In the rows, 128 means zero.
Here are made-up nodes, facts about them, and rows of numbers that follow some of those facts. Name the node behind each unnamed row.

There are 2 kinds of fact about the nodes: γ, β.
k378 γ k188; k378 γ k234; k378 γ k233; k686 γ k721; k686 γ k353
k686 γ k479; k686 γ k720; k686 γ k86; k386 γ k902; k259 γ k212
k593 γ k631; k893 γ k831; k849 γ k729; k234 γ k884; k234 γ k713
k234 γ k248; k402 γ k219; k597 γ k479; k734 γ k509; k348 γ k537
k348 γ k509; k339 γ k709; k339 γ k689; k829 γ k721; k829 γ k999
k829 γ k959; k743 γ k621; k414 γ k403; k92 γ k713; k710 γ k223
k104 γ k636; k671 γ k12; k671 γ k257; k608 γ k902; k608 γ k219
k223 γ k219; k223 γ k959; k999 γ k188; k999 γ k543; k281 γ k785
k381 γ k872; k381 γ k689; k381 γ k842; k765 γ k92; k356 γ k631
k356 γ k479; k509 γ k248; k509 γ k789; k469 γ k902; k469 γ k750
k96 γ k842; k96 γ k292; k77 γ k223; k77 γ k891; k636 γ k219
k794 γ k188; k242 γ k750; k242 γ k469; k735 γ k621; k807 γ k12
k807 γ k872; k528 γ k250; k406 γ k891; k219 γ k250; k570 γ k689
k556 γ k219; k695 γ k743; k337 γ k248; k337 γ k743; k257 γ k86
k721 γ k77; k721 γ k208; k188 γ k77; k891 γ k902; k831 γ k902
k831 γ k407; k831 γ k86; k729 γ k208; k44 γ k902; k44 γ k223
k44 γ k829; k704 γ k556; k704 γ k734; k884 γ k188; k106 γ k721
k106 γ k720; k106 γ k789; k212 γ k767; k212 γ k550; k109 γ k580
k863 γ k537; k863 γ k509; k863 γ k19; k922 γ k577; k922 γ k299
k102 γ k884; k102 γ k713; k102 γ k550; k102 γ k842; k102 γ k789
k720 γ k550; k720 γ k842; k720 γ k891; k621 γ k884; k111 γ k959
k111 γ k863; k19 γ k509; k785 γ k250; k785 γ k479; k647 γ k353
k250 γ k86; k297 γ k257; k297 γ k767; k537 γ k248; k233 γ k842
k681 γ k430; k681 γ k849; k288 γ k86; k942 β k33; k942 β k767
k942 β k111; k942 β k195; k386 β k530; k386 β k627; k386 β k721
k386 β k233; k386 β k794; k593 β k579; k593 β k308; k593 β k693
k593 β k348; k593 β k374; k724 β k493; k724 β k195; k724 β k720
k724 β k86; k724 β k550; k248 β k849; k248 β k294; k248 β k473
k248 β k743; k402 β k12; k402 β k902; k402 β k774; k402 β k842
k402 β k292; k175 β k849; k175 β k20; k175 β k253; k175 β k345
k175 β k381; k175 β k366; k175 β k403; k946 β k608; k946 β k636
k946 β k809; k946 β k381; k946 β k689; k946 β k686; k626 β k219
k626 β k556; k626 β k281; k626 β k294; k99 β k530; k99 β k872
k99 β k959; k99 β k44; k99 β k407; k99 β k829; k99 β k509
k99 β k550; k99 β k374; k894 β k356; k894 β k104; k894 β k250
k894 β k407; k894 β k208; k894 β k212; k430 β k266; k430 β k406
k430 β k59; k430 β k120; k223 β k809; k223 β k87; k223 β k693
k736 β k807; k736 β k577; k736 β k647; k736 β k348; k628 β k528
k628 β k828; k628 β k291; k628 β k809; k628 β k695; k628 β k176
k628 β k339; k628 β k292; k624 β k288; k624 β k621; k624 β k709
k624 β k695; k624 β k102; k624 β k794; k624 β k518; k565 β k33
k565 β k541; k565 β k893; k565 β k721; k565 β k92; k565 β k474
k565 β k208; k565 β k259; k565 β k671; k543 β k541; k543 β k664
k543 β k242; k543 β k695; k543 β k693; k989 β k528; k989 β k577
k989 β k572; k989 β k77; k989 β k647; k22 β k250; k22 β k20
k22 β k713; k483 β k807; k483 β k337; k483 β k829; k483 β k787
k106 β k417; k106 β k893; k106 β k608; k106 β k759; k106 β k738
k106 β k259; k106 β k473; k613 β k577; k613 β k266; k613 β k20
k613 β k704; k390 β k32; k390 β k337; k390 β k607; k109 β k767
k109 β k345; k109 β k289; k109 β k809; k109 β k348; k109 β k19
k109 β k374; k863 β k579; k863 β k608; k863 β k257; k863 β k59
k863 β k75; k863 β k87; k863 β k734; k139 β k243; k139 β k257
k139 β k406; k139 β k709; k139 β k785; k24 β k257; k24 β k339
k24 β k501; k359 β k541; k359 β k910; k359 β k431; k359 β k791
k359 β k176; k255 β k408; k255 β k541; k255 β k381; k382 β k253
k382 β k556; k382 β k518; k382 β k5; k382 β k778; k235 β k436
k235 β k541; k235 β k281; k235 β k420; k46 β k12; k46 β k767
k46 β k75; k46 β k281; k681 β k759; k681 β k308; k681 β k550
k681 β k671; k314 β k627; k314 β k597; k314 β k502; k314 β k699
k314 β k891

Some rows with their names:
k884: [130 143 162 115 144 124 126 107 132 120 161 130 116 135 147 164 150 128
 130 144 138 112 153 106 140 165 167 129]
k102: [129 139 161 126  99 132 140 140 139 119 165 125 101 135 152 138 139 138
 132 142 135 111 154 120 126 152 104 131]
k842: [131 148 132 119  98 155 131 110 157 120 148 125 100 138 161 120 140 168
 130 115 134 112 155 125 102 144  92 132]
k5: [140 165 129 121  96 143 125 106 153 121 139 127 104 145 147 110 140 135
 140 104 136 112 155 107 111 144  94 130]
k686: [128 140 170 113 113 130 164 135 143 127 147 142 101 136 146 124 139 135
 136  96 145 113 154 120 116 148  99 139]
k910: [142 167 133 119  98 144 125 107 168 120 142 127 101 138 146 112 141 130
 145 101 134 113 155 108 110 144  97 130]
k356: [129 139 163 121 108 125 148 138 136 122 146 134 103 138 147 119 141 132
 136 104 143 113 154 115 118 150  97 132]
k579: [144 164 130 117  96 134 126 104 129 119 140 131 103 143 147 125 140 142
 146 105 140 112 160 109 114 144 107 131]
k120: [147 163 131 123  95 138 125 103 140 120 139 125 102 147 146 111 140 136
 139 101 136 112 156 108 122 143  98 129]
k366: [137 159 131 129  96 135 127 103 151 119 138 127 106 146 145 107 140 137
 141 104 136 113 156 108 111 143  97 130]
k403: [139 157 132 125  98 139 124 106 151 120 138 126 106 147 145 103 140 137
 140 100 136 112 156 107 108 142  96 130]
k774: [145 171 128 121  95 145 124 104 152 120 141 125 103 143 145 118 141 136
 142 102 137 112 155 108 117 143  95 131]
k750: [167 167 133 112  95 144 125 106 151 120 144 126 108 147 145 108 141 133
 151 101 135 113 156 110 114 142 100 129]
k255: [151 158 133 119 122 124 126 106 240 119 157 126 100 135 158 100 144 137
 126 103 134 113 155 107 100 144 100 131]
k699: [146 168 133 120  96 141 124 107 152 121 140 126 104 141 146 110 139 134
 140 100 135 111 156 107 114 145  96 131]
k292: [138 169 130 119  95 147 127 105 152 120 144 126 100 140 145 126 139 136
 143 105 136 113 155 110 116 143  97 131]
k530: [149 173 131 116  95 135 126 104 145 122 141 129 102 141 147 113 139 133
 137  99 140 112 157 108 114 144  98 130]
k664: [142 165 132 116  99 138 126 104 170 120 142 126 100 139 144 114 140 134
 146 106 137 112 156 110 110 144  98 130]
k794: [131 153 165 114 127 129 127 123 139 124 156 132 105 135 146 150 141 130
 130 115 142 113 153 109 148 157 124 130]
k565: [161 177 130 115 100 126 125 106 214 122 149 128 100 137 163  96 140 141
 128  99 138 112 158 106 109 146  99 130]

Rows to name:
No name comes twice in this set of rows, the named rows included.
[128 152 156 112 144 130 126 119 135 123 149 132 107 136 147 159 143 128
 135 113 143 112 155 105 130 157 132 131]  k999
[130 142 145 115  95 127 170 143 135 120 173 125 101 134 165 132 139 165
 131 134 138 113 154 142 113 150  96 129]  k720
[132 140 156 117  96 128 157 152 141 119 166 125 100 135 165 126 140 160
 127 143 137 113 155 135 113 151  93 130]  k233
[132 171 131 115  99 126 126 106 165 122 137 126 102 136 145 111 139 141
 132 103 141 113 155 109 108 144  96 131]  k208
[171 145 160 113  99 129 175 109 143 135 169 148 120 145 143 105 151 130
 158 101 143 113 155 123 143 150 122 134]  k831
[132 139 210 133 113 127 186 135 140 147 141 173 101 155 142  96 144 128
 131 105 161 113 155 107 125 149  99 144]  k250
[151 188 133 116 112 135 125 107 243 123 164 124 101 136 163  98 149 128
 125  98 135 111 154 106 114 145  96 130]  k235
[158 173 133 115 109 130 125 106 234 120 162 126  99 136 152  95 141 130
 126 101 134 113 153 108 113 145 101 129]  k359
[129 139 168 131 108 156 127 113 133 119 174 126 116 139 146 134 154 129
 133 171 135 113 153 105 148 166 160 128]  k621
[130 140 194 130 108 127 155 156 127 131 142 147  99 141 145 112 139 127
 131  98 145 112 154 112 145 144  96 140]  k785
[129 142 155 116 121 130 147 146 133 120 147 129  99 137 145 146 139 133
 131 102 146 112 154 121 116 147  94 134]  k729
[131 157 162 126 118 128 160 146 169 122 160 125 100 134 155 135 153 129
 135 108 136 112 154 109 127 143  94 138]  k281

The same nodes again, as new rows of numbers:
Some rows with their names:
k402: [145 131 147  84 138 111 128 133 127 160  72 134 143 144 107 137  93 204
 153 106  79 152 156  69 123 141 150  94 141 115 115 200 100 134 121 166
  97 151  86]
k628: [111 125 111 105 121 122  88 123 137 128 108 101 141 131 120 121  86 177
 100 110 138 138 124 112 135  95 143  92 133 131 143 160 117 158 164 121
 135 152 143]
k99: [110 123 109  80 115 137  88 127 132 145 164 100 142 118 134 123  77 102
 102 139 161 138 148 144 122 108 136  95 127 134 120 152 120 143 157 130
 157 152 136]
k483: [123 142 113 103 102 126  80 122 123 142 204 113 142 149 122 156  76 129
  99 144 151 109 144 129 163  82 140  92 130 121 107 168 119  83 167 150
 146 149 130]
k248: [122 123 130  80  95 111 118 117 154  99 134 102 132 131 148 151  90 106
  95 134 142 126 117 197 144 151 154 106 121 114 108 212 120 146 121 113
 133 157 120]
k664: [117 125 120 145 142 140 121 130 118 123 117 113 128 121 114 115 155 132
 125 125 134 136 110 131 126  99 116 134 128 143 139  92 132 158 143 121
 124 119 153]
k378: [129 130 136 131 128 115 145 134 121 147  99 155 139 114 137 132  96 180
 142 118 110 121 157  81 115 152 135 113 133 109 118 134 122 107 109 133
 129 133  98]
k289: [118 127 117 142 143 145 117 134 116 127 130 114 129 119 117 118 155 108
 126 137 139 135 114 141 125  96 113 135 128 143 133  97 134 158 141 123
 130 122 151]
k87: [118 128 116 151 139 141 119 132 118 121 119 115 129 119 116 117 152 132
 121 126 140 130 111 129 128  95 117 133 129 141 142  90 135 153 142 122
 124 116 152]
k473: [112 124 114 147 138 147 124 135 118 124 126 113 129 115 125 114 152  99
 127 137 151 133 115 134 119 109 112 136 121 142 150  96 137 162 135 120
 136 122 154]
k807: [136 158 149 133 140 111 157 139 108 126 153 199 134 142 133 170 145 158
 153 142 111 104 154 116 132 127 118 143 128 108  96 130 116  83 112 124
  94  87 102]
k111: [144 123 145 109 144 136 158 149 111 162  86 138 136 114 120 126 138 142
 163 134  99 149 157 127 100 154 114 141 136 124 115 135 119 139  97 157
 123 117  97]
k292: [150 129 153  82 152 113 162 118 149  97  89 122 105 184 107 160 178 115
 135 118  89 141 106 219 156 118 148 149 134 133  92 150 103 149 114 113
  64 136 130]
k493: [128 117 134  68 149 153 120 147 117 157 103 107 137 119 111 113 154  57
 152 143 139 159 141 206 102 110 104 134 131 155 110 119 113 175 120 144
 124 146 146]
k33: [119 118 122 112 147 148 118 137 119 137 118 104 131 119 117 111 152  83
 137 140 142 147 122 174 114 107 110 134 127 149 122  96 126 169 131 127
 130 135 151]
k436: [118 124 119 139 144 143 126 132 119 125 105 113 130 120 114 117 159 131
 130 123 130 143 109 130 123  99 115 134 130 146 140  94 130 164 139 120
 119 122 156]
k910: [123 124 125 140 147 142 123 131 120 127  97 109 128 131 109 116 165 144
 130 118 122 143 110 133 126  96 115 134 136 147 135  98 127 163 145 122
 112 122 153]
k188: [137 124 137 113 119 116 138 123 140 120 123 121 132 128 134 137 114 140
 131 130 112 126 135 148 133 153 145 122 130 114 108 152 123 114 110 120
 127 146 105]
k872: [135 128 152  71 149 120 155 120 149 100 163 126 110 164 137 168 168  53
 134 146 129 126 115 208 132 139 135 153 117 124  89 129 105 124 107 113
  87 138 134]
k297: [127 129 140 126 129 114 149 135 121 143 104 160 139 120 138 137 105 179
 151 119 109 122 157  83 114 152 133 115 129 107 111 135 117 109 109 127
 126 132  96]

Which node is each row?
No name comes twice in this set of rows, the named rows included.
[113 119 123  60 131 147  89 139 136 158 114 100 145 118 125 120  82  81
 123 140 152 157 154 195 106 116 130  93 131 145 114 181 109 173 147 142
 143 154 135]  k724
[146 177 117 115  94 116  80 120 109 141 222 137 142 180 110 181  70 135
  98 147 136  96 146 126 179  80 141  91 133 114  95 177 121  66 168 175
 140 147 114]  k390
[139 148 121 146 132 140  93 129 106 135 206 132 132 149 111 151 134  89
 122 145 136 105 122 150 164  83 111 127 130 134 104  94 136  78 157 156
 129 105 143]  k787
[128 122 138 110 123 135 159 133 131 118 143 124 125 113 148 137 139  62
 141 145 148 123 144 184 111 155 124 147 112 117 103 137 135 128 101 118
 137 123 122]  k212
[132 134 142 162 140 117 159 140 110 144  96 177 132 115 125 123 141 192
 156 112  99 118 151  63 114 150 121 142 133 111 129  98 128 114 106 130
 114  89 102]  k695
[148 118 139 140 141 131 149 119 133 128 137 129 116 121 126 118 131  93
 147 140 107 134 124 160 123 156 132 146 131 126 111  83 139 105 102 126
 154 138 111]  k721
[143 137 140 161 134 119 158 139 108 145  96 177 133 117 119 131 136 198
 154 113  96 115 148  60 122 149 122 137 136 110 131 116 136 102 106 146
 124  86 100]  k528
[125 120 131  85 151 151 121 144 118 151 106 100 137 121 112 115 151  71
 145 144 138 156 133 191 107 105 107 132 132 154 114 110 118 172 125 136
 123 144 150]  k195
[144 129 142 128 134 124 158 128 129 119 107 129 122 127 125 139 151 125
 143 136 111 125 126 161 126 149 130 146 128 122 105 132 127 125 104 121
 114 117 115]  k19
[112 120 118  68 123 139  89 132 136 147 113  96 143 122 126 120  80 117
 112 129 150 155 145 169 117 113 137  92 133 141 123 172 109 170 156 129
 144 153 138]  k942
[122 126 129  99 103 114 126 134 133 153 103 124 143 112 147 132  74 180
 133 117 121 135 159  82 111 157 146  96 132 106 129 195 121 123 109 137
 152 151  90]  k106

Now the same nodes, written a new way:
Known rows:
k849: [ 95  97 135 148 179 158 183 135  71 137 134 133 109 174 126]
k501: [138 148 127 135 116 126 121 130 126 119 126 127 137 137 129]
k20: [139 137 131 135 101 144 139 129 141 130 135 132 117 137 126]
k613: [147 135 130 139 110 123 128  90 146 129 142 136 131 119 125]
k892: [127  90 132 130 160 141 111 140 120 140 128 141 133 128 103]
k403: [ 44 162  67 129  76 167 124  76 122 112  68 122 175  11  67]
k102: [116 148 103 125 121 127 129 133 143 120 147 130 135 147 145]
k493: [131  96 144 125 165 143 111 152 118 146 114 131 129 119 107]
k353: [136 147 151 138 116 125 129 120 127 123 139 124 131 127 114]
k989: [151 137 134 137 115 119 121  91 140 125 134 130 142 118 126]
k710: [119  91 110 125 167 142 120 141 134 144 131 140 138 138 129]
k308: [143 149 141 127 119 128 132 131 130 128 117 112 123 118 130]
k579: [142 150 134 131 120 128 126 130 127 124 116 124 128 125 135]
k59: [132  92 131 131 157 151 109 147 117 136 114 149 134 137 111]
k946: [140 145 133 138 119 106 133  91 142 128 123 132 132 110 119]
k942: [125  94 140 125 110  81 138 128 105 118 106 112 143  92 144]
k699: [131 145 133 129 109 128 123 140 125 126 143 113 133 132 115]
k720: [132 151 140 123 124 130 136 129 133 129 131 114 121 119 138]
k250: [134 142 131 130 109 133 144 133 141 135 138 115 120 132 138]
k348: [126  95 119 119 170 152 121 149 132 145 117 142 128 140 150]

Rows to name:
No name comes twice in this set of rows, the named rows included.
[ 94 106 132 140 212 133 182 108  65 142 129 107 124 151 146]  k681
[ 33 168  28 120  95 155 117  74 135 119  73 104 194  10 103]  k414
[166  59  84  96 163 142 100 128  72 161 143 143  50 224 131]  k922
[188 116 121 108 109 121 109 105  66 140 149 133  43 211 112]  k299
[106  99 138 144 186 148 154 129  78 134 134 128 126 159 122]  k729
[198 109 120 109 104 141 111 114  59 140 145 139  38 226 128]  k577

